B:
0: [ -14  -51  -97    0 -138   43  282 -106 -155  -11  159   30  156  139
   13 -172  219  -61 -151  -95   36  -14  268  -93  -94  112  -43    5
   58    7   18  -19    0]
1: [  76   22  135 -196   57  127   15   14  120   34   10  -10   88 -125
   43  113   -6 -159  -61 -146  141 -116 -139  167 -177 -125  -58 -108
  -80  -55  132  -83  -42]
2: [ 288  221   52   88  -66   57  271   40  231   12   25  -31  -53 -256
 -113  130  115 -245   -5  -44   40 -228 -212  151   10 -186 -163  103
 -240 -207   36  -78 -226]
3: [ -29 -113  105   28   35  228  -96  132  -11  212   35  -32  252   20
    8   -2  -75  -42  -91  222  283 -127  347  213   84 -117 -113 -110
 -171  -60 -263 -222  -80]
4: [ 256  145  214 -206  -77  -17   62   10  234   -9 -128  -36  -23 -348
   -2  114   14 -278 -106 -118   82  -94 -361   11 -266 -266  -42    4
 -102    5  147   -9  -54]
5: [-107 -176   50    4  114  248  204   -6 -106   72  380   52  307  175
   19 -115   53   39  -34  -12  239  -51  327  194  -71   72 -183 -164
 -245 -124  -11 -139 -112]
6: [ -31 -141 -207   27  103  312  263 -182 -100  157  331  -28  286  158
   83 -108   28   47 -214 -116  -61   94  182   79  109  283 -145 -134
   36 -143  316  -60   27]
7: [ 215  149  263  -50 -219 -205  213  242  201 -141  -15   95  -71 -276
 -149   40  206 -218   49   76  177 -166 -133  -39 -253 -308   -8   65
 -248   31 -189  -18 -198]
8: [-198 -162 -138   36 -135   46  119   22 -208  -11  161   37  209  273
   -9  -94  159   61 -106   88  121   20  443    1   16  143   94  -69
  149   17 -170  -15   76]
9: [ -30   17  -74 -113  -89   28   21  -86  127 -146   19  -65 -137 -120
  -84  328   68 -100   39 -193  -24   10 -305  176  -69  -44  214   32
  202  -95  148  149   44]
10: [ 144  209  -41 -101   36  -31  -64  370  303   29 -203    9   86  -76
   12  367  -78 -125  -70  134   88 -252 -314  269   39 -110   88 -202
   89 -163  107  -25  106]
11: [ 182 -102  127  -55   12  175  121  -57   30  229  107  -74  373 -125
   86 -198 -159  -50 -346  185  115  122   58 -100 -115  -61 -223 -135
 -208   16  153  -71   39]
12: [  77   98   75    6   38   52  -29  248  272  -12   -8  -37   50 -126
 -100  365  -96  -79   63  166  202 -195 -244  362   27 -209   24 -102
 -144 -224  -55  -11  -50]
13: [   3  140   10  -26 -166 -144  -49  156  220 -226 -125  -63 -134 -122
 -171  452   26 -121  122   65  153 -150 -350  251 -105 -243  263   44
   93 -140 -122  186   56]
14: [  93  -53  263 -216   41  103 -232  183  237  124 -114  -61  153 -274
   27  197 -238 -100 -122  193  228    8 -202  163 -123 -268   23 -178
 -110   19    2  -63   45]
15: [ -63 -170  -79   45  -14  251  160 -253 -129   89  255  -92  208   71
    6  -80   11   10 -156  -43   59  111  201   63    6   98  -88   -7
  -25  -90   86   -9   -2]
16: [ 114  302  -22  -29 -174 -209  107  278  174 -185 -213   46  -67  -12
  -89  272  193 -231   62  -10  143 -381 -186  161 -131 -194  120   14
   66 -123 -129   31    2]
17: [-120 -153 -358  245  -71   51  285  228  -29   37  364   77  229  245
 -101   37   92  250 -105  340  -98  159  269   58  371  336  112 -151
  149 -140   24   61   67]
18: [ 127  -46  105  -37 -140   66  184 -106 -112  126   29  -37  279  -21
   63 -295   61 -144 -286   60  150    2  268 -184 -201  -79 -181    4
 -129   84  -52  -93   -3]
19: [ 280  131   73    9 -171 -143  162  400  245   79  -80   94   84 -246
  -66   14   72 -116 -162  321   17  -71  -76  -95   49 -135  -17  -68
  -89   39  -55  -78  -64]
20: [ -21 -128  328 -133  166  288 -122  109  -33  233   60   -7  388   46
  116 -109 -128 -111  -97  108  483 -226  362  258 -186 -218 -269 -219
 -384  -33 -225 -313 -110]
21: [ -97 -133 -123   -1  -31  215  217 -264 -171   23  248  -47  151  137
   22  -96  137  -33 -114 -200   31   44  234   51  -38  141  -59    6
   52  -71  101  -18  -14]
22: [ -38  -58  -91    9  -16   67  182  171  -83   74  155   85  300  218
   51 -106  101   20 -150  119  118  -86  317   37   16  130  -53 -184
    5  -38  -20 -100   40]
23: [ 228  223   38 -164  -78 -121  307  174  183 -103  -14  126  -19 -137
   12   45  251 -235  -57 -206  -21 -216 -253  -18 -208  -54  -32  -69
   -4  -28  224  -29  -70]
24: [-253 -230 -182   47  -64  169 -108   39 -219  142   60  -51  330  327
   53  -20  -39  120 -189  246  167   37  516  102  149  148  111 -144
  218   -8 -217  -50  190]
25: [-159 -218 -102   28   22  226  -87   44  -89  177  121  -64  301  171
   35   27 -117  104 -176  233  145   77  333  160  154   86   29 -160
   78  -53  -93  -70  112]
26: [ 207  141  -51 -204   28  119  213  -96  127   47  -11   21  -19 -160
   97   54  168 -247 -149 -388 -136 -122 -241   37  -90   51  -85  -37
  104  -61  407  -95  -50]
27: [-472 -414 -131   28   37  261 -273  -14 -211   59  228 -110  331  378
  -14  173 -203  274  -44  291  288  180  439  318  126  125  238 -209
  190  -76 -245   74  238]
28: [ 144   36   -5 -203    8  -69  244  130  278 -122  182   65   38 -200
  -17  201   10  -17  -94  -71 -115  143 -536   13 -169   50  102 -189
   67  -57  489  186   85]
29: [ 205   36  -29 -119 -132  -34  148   43  189   37  -17  -11   30 -259
    2   59   20  -97 -226   24 -145  143 -290 -137  -37   -1   64  -46
  132   46  285   76   63]
30: [  60   44  -80  -37  -15   14  -66  347  232   73  -83   22   76  -86
  -29  286  -60  -14  -84  235   21  -68 -137  188  179  -26  142 -169
  128  -86   27  -32   74]
31: [  81   94  118 -161 -111 -167  -50  376  249  -91 -132   68   24 -154
  -50  251    9  -96  -20  177  140 -110 -243   94 -142 -190  179 -144
   44   21  -44   46   63]
32: [ 211  128  101  -96  -89 -111   75  335  291   -7  -79   65   24 -251
  -54  178   24 -127  -66  160   47  -88 -272   47  -61 -169   52 -108
  -54  -15   51  -15  -28]
33: [ -33 -107   32 -108   62  184 -191   54  194   77   24 -110   60 -166
  -32  344 -212    1  -51  103   89   86 -235  282   68  -94  129 -128
   58 -106   93   31   66]
34: [ 204  233  130   32 -163  -48  -62  175  236   -7 -281  -76  -94 -259
 -129  278   26 -285   22  126  202 -318 -163  203  -17 -382   24  118
 -107 -116 -279  -68 -112]
35: [ 210  153  -64  -10   35  191  -15  -73  293   92 -100 -170  -60 -293
  -50  373 -129 -185  -81  -65  -45 -101 -439  281  121 -139  -18   33
   19 -251  228    7  -22]
36: [ 133  212 -149  -13  -65  -47  188  160  186  -79  -48   20  -17  -33
  -40  252  124 -139  -33  -61  -43 -206 -254  153   26   -3   68  -48
  117 -176  163   40   23]
37: [-199 -282 -106  252 -150  139  303 -161  -88 -122  547  -32    9   34
 -266   48  136  173  115  105   42  261  211  115  127  106   82  122
 -108 -142 -141  142 -165]
38: [ 185   59  150 -127  -91  -79  177  119  250  -89   75   32  -16 -295
  -81  135   43 -118  -40    7   30   37 -360    4 -192 -155   38  -44
 -104  -14  165   80  -63]
39: [ -18    4 -100   99  -88  -36  197  227  147 -114  205   56  -17  -19
 -170  236  122   28   84  134   25  -25  -79  182  113   27  130  -40
   -1 -153  -36   70  -69]
40: [ -12  -34 -240  122 -106   21  365   64  -29  -34  273   73   97  130
  -69  -17  224   46  -70   17  -91   27  146    6  138  222   31  -36
   97 -107   94   29  -29]
41: [-295 -281 -196  117  -71  197  145 -226 -182  -87  407  -61   84  213
 -118   84   95  153   43  -38   53  182  262  172   87  188  136   26
  113 -129  -54  120    6]
42: [ 264  181  111 -147 -111 -177   -9  492  319   55 -237   99   90 -238
    5  152  -11 -153 -154  285   73 -148 -233  -12  -45 -194   69 -177
    7   53    5  -61   44]
43: [  16 -124 -135  220 -291   -5  303 -145 -118  -11  228  -78  137    9
 -143 -140   94   48 -188  236  -10  225  221 -186   50   48   28  135
    0  -15 -110  141   10]
44: [  65  114   80 -166  -50  -84   84  265  132  -80  -56  107   48  -27
    5  125  154 -157   -3  -46  139 -228  -76  108 -167  -95   56 -129
   15   -9    0  -60  -15]
45: [ 108   55   41  -48 -177  -75  -19  157  182  -23 -118  -31  -31 -209
  -91  199   10 -107  -77  154   45   -8 -179   32  -20 -168  151    3
   76    7  -63   56   28]
46: [  46 -138   33   -5  -44  143  -54   51    7  214    7  -90  328  -33
   44  -55 -184   16 -292  324  146  116  173  -15   39  -54  -45 -127
  -35   14  -47  -47  112]
47: [ 136 -186   -3   24  -38  281  139 -374   12  206  205 -205  237 -215
   15 -111 -195  -12 -347   62  -60  340  -78 -100   -6   14 -147   25
  -81  -43  284   68   47]
48: [ 107 -154  199    2    8  182   79  -40   51  173  186  -91  333 -154
   -8 -112 -194   -7 -221  261  218  137   56   11 -116 -149 -192  -98
 -321  -35    6  -38  -27]
49: [ 229  386  -98 -128 -129 -131  135   89  240 -148 -288   -9 -195 -147
  -22  325  218 -347    0 -298  -57 -376 -428  143 -121 -141  102   63
  202 -144  174   27    9]
50: [  23 -301  -48   38   12  334 -127 -171  -11  355  102 -226  400 -100
   61  -56 -393  123 -430  394   21  395  112  -27  181   37  -64 -130
   17  -10  127   16  195]
51: [ -21  105  -63  -83 -169 -163  221  164   10 -206   19  115  -22   98
  -51   96  299 -119   36 -126   67 -185    7   37 -164   12  146  -29
  144  -19  -32   48   10]
52: [ -95 -129   -7  -88 -170  -14  -98  -32 -109   20  -81 -103  281  119
   47  -17 -105    4 -258  228  197  102  161  -70 -170  -67  137  -85
  169   83 -114  115  269]
53: [-129 -221 -286  113 -174  273  318 -597 -296   -5  345 -135    1   91
  -57 -152  232   -7 -149 -335 -184  253  282  -87   78  266    9  226
  218  -57  155   85  -38]
54: [-143 -134  -87   47  -11   69   31  253  -42   59  155   52  283  222
  -16   43   -1  114  -78  284  188  -34  314  156  100   82   61 -206
   26  -68 -156  -51   73]
55: [ -38 -196 -192   90  -48  314  237 -385 -127  111  319 -115   95    1
  -29  -79   70   14 -170 -157 -123  221  167   16  140  204  -64   87
   79  -97  196   10  -49]
56: [ 300   99  170  -97  -11   68  -28  237  264  221 -165  -17  161 -312
   43   51 -125 -183 -231  218   95 -100 -145   33    7 -216 -123 -121
 -152   -4   45 -162  -43]
57: [ 120  436   48 -107 -129 -406  131  640  306 -329 -245  197  -71   54
 -102  402  267 -235  201   51  252 -591 -315  267 -240 -247  190 -144
   15 -154 -166   39   12]
58: [ 102   -7  200 -172 -144   76  -54 -208   57    6 -114 -130  -27 -279
  -21   56    0 -237 -113 -135  131    0 -134   -3 -257 -265   11  110
  -30   61  -23    2  -36]
59: [ 174   58  -27 -133  -70   -7  -20  187  201  109 -150  -19  115 -175
   51  129  -72  -96 -245  144  -47   27 -208  -23   30  -41   76 -136
  160   24  179   -7  132]
60: [   7  195  -76  -87  -99 -160  -21  312  146 -138 -201   29   48   91
  -27  317   72 -121    4   78  150 -284 -159  205  -89 -105  197 -124
  188 -108  -65   69  152]
61: [ 145    9  130 -129 -306  104 -205 -422   55   56 -331 -271 -231 -451
  -67  131  -11 -335 -165 -178    7   83 -167  -77 -125 -351  118  342
  165  110 -112   31  -30]
62: [ 110  -36  176 -157  -92   74  -65  -51  142   43  -55  -80    4 -296
  -24  107  -60 -158 -114   -1   95   53 -171   34 -141 -213   33   14
  -32   45   25   -1  -27]
63: [ 101  216 -268   -5  -87  -30   73   77  234  -95 -129  -68 -122  -75
  -72  433   59 -129  -30  -86 -138 -132 -416  215  127   20  206    3
  306 -218  228  141  116]
64: [  66   -4 -153  -11 -225 -124  277  -16  131 -174  151    9 -105 -160
 -129  149  157   -6  -75  -30 -194  214 -302 -110  -20   86  223   52
  214  -11  237  243   58]
65: [-123 -240 -196  157  -90  242  116 -155 -149  136  261  -76  185  108
  -56  -64   18  107 -163  135  -10  196  358   35  229  174    7   15
   83  -59  -51  -13   11]
66: [  -5 -210  206   13 -110  117   28  -96  -54   93  159 -109  283  -81
  -45 -128 -135    3 -183  267  275  166  189  -42 -177 -175  -86  -23
 -241   35 -169   22   -1]
67: [-335 -383 -189  169  -66  324  -37 -312 -187   30  363 -173   91  141
 -133  134  -66  189   -9   86   71  299  305  220  214  136  156   66
  129 -132 -133  109   31]
68: [   9  248   34  -57 -197 -294   31  367  186 -290 -184   65  -84   24
 -137  370  165 -157  150   87  239 -346 -216  213 -202 -241  249  -30
   76 -105 -223  123   53]
69: [ 115   35   44 -142 -175  -99  174  -16  121 -120   28    5  -33 -193
  -54   77  114 -129  -92  -82  -29   76 -260  -86 -215  -78  109   11
   76   39  168  135   31]
70: [ 111   15  170 -274 -135   -6   59 -171   14  -38  -83  -39   42 -179
   68  -58   91 -241 -169 -241   90  -12 -124 -109 -381 -156   -3   14
   44  126  131   11   30]
71: [  64  151  -14 -148  -14   29 -112   26  223  -70 -184 -108  -55 -135
  -24  420  -65 -181   -8 -106   84 -169 -411  285  -96 -171  149  -39
  146 -157  129   84  100]

[ -63   73 -225  143   78 -702  108  287 -859  -41  409 -114   33  503
 -288  302  108 -212   23  630 -465  213 -230 -257   62 -473]  50
[ -32 -162  -61 -189 -126  275 -132   38  282  -36  -39   18   50 -102
   78 -137  -88  119   35 -396 -181 -168  238  273  -90  -33]  21
[ -96   -8   26   19  196 -271  210  360 -473 -120  245   86  170  477
 -325  112  -58 -260   52  386 -316   86  -32  -27   36  -54]  24
[-255  137  153   -8   83  -86   68  288  -70    2  158   87   37  459
 -139  -86  -84  -46   31   30 -209   44  136   -7  -61  -18]  18
[  -6   13   72 -127  -41  -34   15  445  -27 -219   41   83   32  305
  -44   83   -6 -117 -128    4 -201  -17  313   74  -74  -75]  70
[-164  128 -132  364  -82  -65   62  240 -235  116   33  114  -23  317
 -117  121 -139  -23    7   95 -117   52   77   19    0 -221]  11
[-244  150  -17   -1  161 -258  159  386 -340 -160  217   61  -90  570
 -134  -21  -22 -119  -74  300 -292   76  141 -203  -33  -91]  22
[  16   -1 -113 -115 -147   -7  -93   61  -34  -81   26 -106  -38   -3
   76  -15   29   11  -39  -68  -97  -49  219  -71  -50 -161]  15
[  82  -35 -104   23 -274  369 -190 -315   56   15 -221 -120  140 -284
  122  -95 -125  101   77 -191  386 -118  214  -47  -51   73]  66
[ -35  -27 -316   -1 -487  464 -230 -636  446  191    7 -247  -54 -759
  301 -231 -229  205  224 -378  243  -77  147 -127  146  114]  37
[ 149  -44 -193   84 -273   35 -168 -274  -33  244  -47 -214   49 -343
   44   34   26   21  150 -180   15  -47   29    3   20 -297]  35
[-335  247   51   10 -246  -65 -225 -232  168  292  254 -180  -52   37
  106 -222  -90  229  184 -231  -68   97   23 -161  -34 -135]  2
[-390  -66   55 -370  109  -90  -28  277   10 -247  421   74   69  445
  -74 -194 -136  105   33  -25 -523    3   51   98  -65   97]  51
[ 166  -23 -219  177   21   13  185 -166 -322  121  -93 -133   22 -181
 -138    9    9 -261  150  206   85  -40   53 -213  109 -108]  30
[ -38 -119  -85  -60   54   72   83  116 -202 -164   64   51  151  142
 -144  -12 -120 -101   49  120 -120  -53   89   37    9   76]  60
[ -80 -190 -249   -3  -22  443   87 -298  328  198  -47   -4  -40 -418
   12 -315 -200   27  251 -374 -140 -208  112  165   87  108]  40
[  60 -333  -87 -412 -117  379 -127 -222  578  101   39 -100   70 -522
   88 -293  -48   74  223 -642 -350 -257  160  392    1   15]  53
[  27 -226  -54  -12   29  511  115 -104  239   54 -170  107  172 -236
 -100 -197 -227  -70  193 -289   29 -215  180  275   30  244]  8
[ -35  172  -75  -35  -97 -600    7  494 -576 -288  376  -79  -26  527
  -94  335  108 -194 -178  539 -337  234   77 -307   18 -349]  71
[-124  -42 -199 -191   83 -503   92  219 -411 -125  511 -125  -31  267
 -167   76   67 -153   65  345 -639  122 -122 -155   95 -274]  63
[-116 -134  -52 -108 -123  379  -85 -191  119  -94   26    8  219 -127
   -2 -173 -272   88  142 -145  104  -93  104   90   10  294]  68
[ 173 -131 -136   69  -32  185   30 -113 -181   33 -197  -51  151 -148
  -98   -7  -38 -120  103  -16  122 -130  120   27  -11  -46]  25
[-103  160   37  -70 -104 -386  -80  221 -320  -85  298 -119   42  351
  -67  121   50  -64  -22  243 -209  156   51 -213  -27 -234]  62
[   6   62  -59  -49  114 -324   70   95 -557 -102  131 -138   49  316
 -159   41  103 -171   15  379 -100   58   16 -296  -28 -186]  46
[-112 -160    5 -224  -10  303 -141  -57  126  -83  -63   17  151   34
   14 -237 -122  158   71 -313  -56 -186  169  209 -144   99]  44
[ 278 -163 -245   62 -398  653 -309 -721  210  181 -489 -246  147 -771
  241 -185 -106  194  170 -454  631 -266  228   11  -61   51]  12
[-473  452  144  100 -145 -271    4  140  -78   51  443  -43 -104  461
   -3  -79 -161   18   45  251  -67  287   94 -429   62   32]  7
[ -61    4 -153   87 -271   56  -57  -85  -81  -24  192  -56  137 -117
  -16   90 -211  -26  111  114   18   89   28  -85  131   40]  13
[-153  203 -173  350 -241 -373  166  551 -247  -32  418  128  -73  335
 -144  416 -161 -239  -60  405 -412  287   66  -97  221 -260]  9
[ -22  -74  -37 -156    9   13  -27  262  126    8    4   22  -72  118
    5  -75   62   -4  -24 -280 -377 -136  238  207 -108 -248]  26
[-244   -4   10 -460  116 -159  -89  193  -38 -252  237  -92 -116  357
   69 -265   83  112  -74  -67 -402  -65  202 -108 -167  -87]  23
[ 176 -454  -90 -494  157  254  -78 -116 -196 -350  -96  -73  336  -90
 -100 -173   -3  -16   76  -85  -84 -279   84  212 -133  152]  52
[   8  -25  -77  244 -292  349 -141   91  177  109 -221  123   95  -46
   47   76 -197  109    2 -334  105 -104  249  294  -70 -101]  1
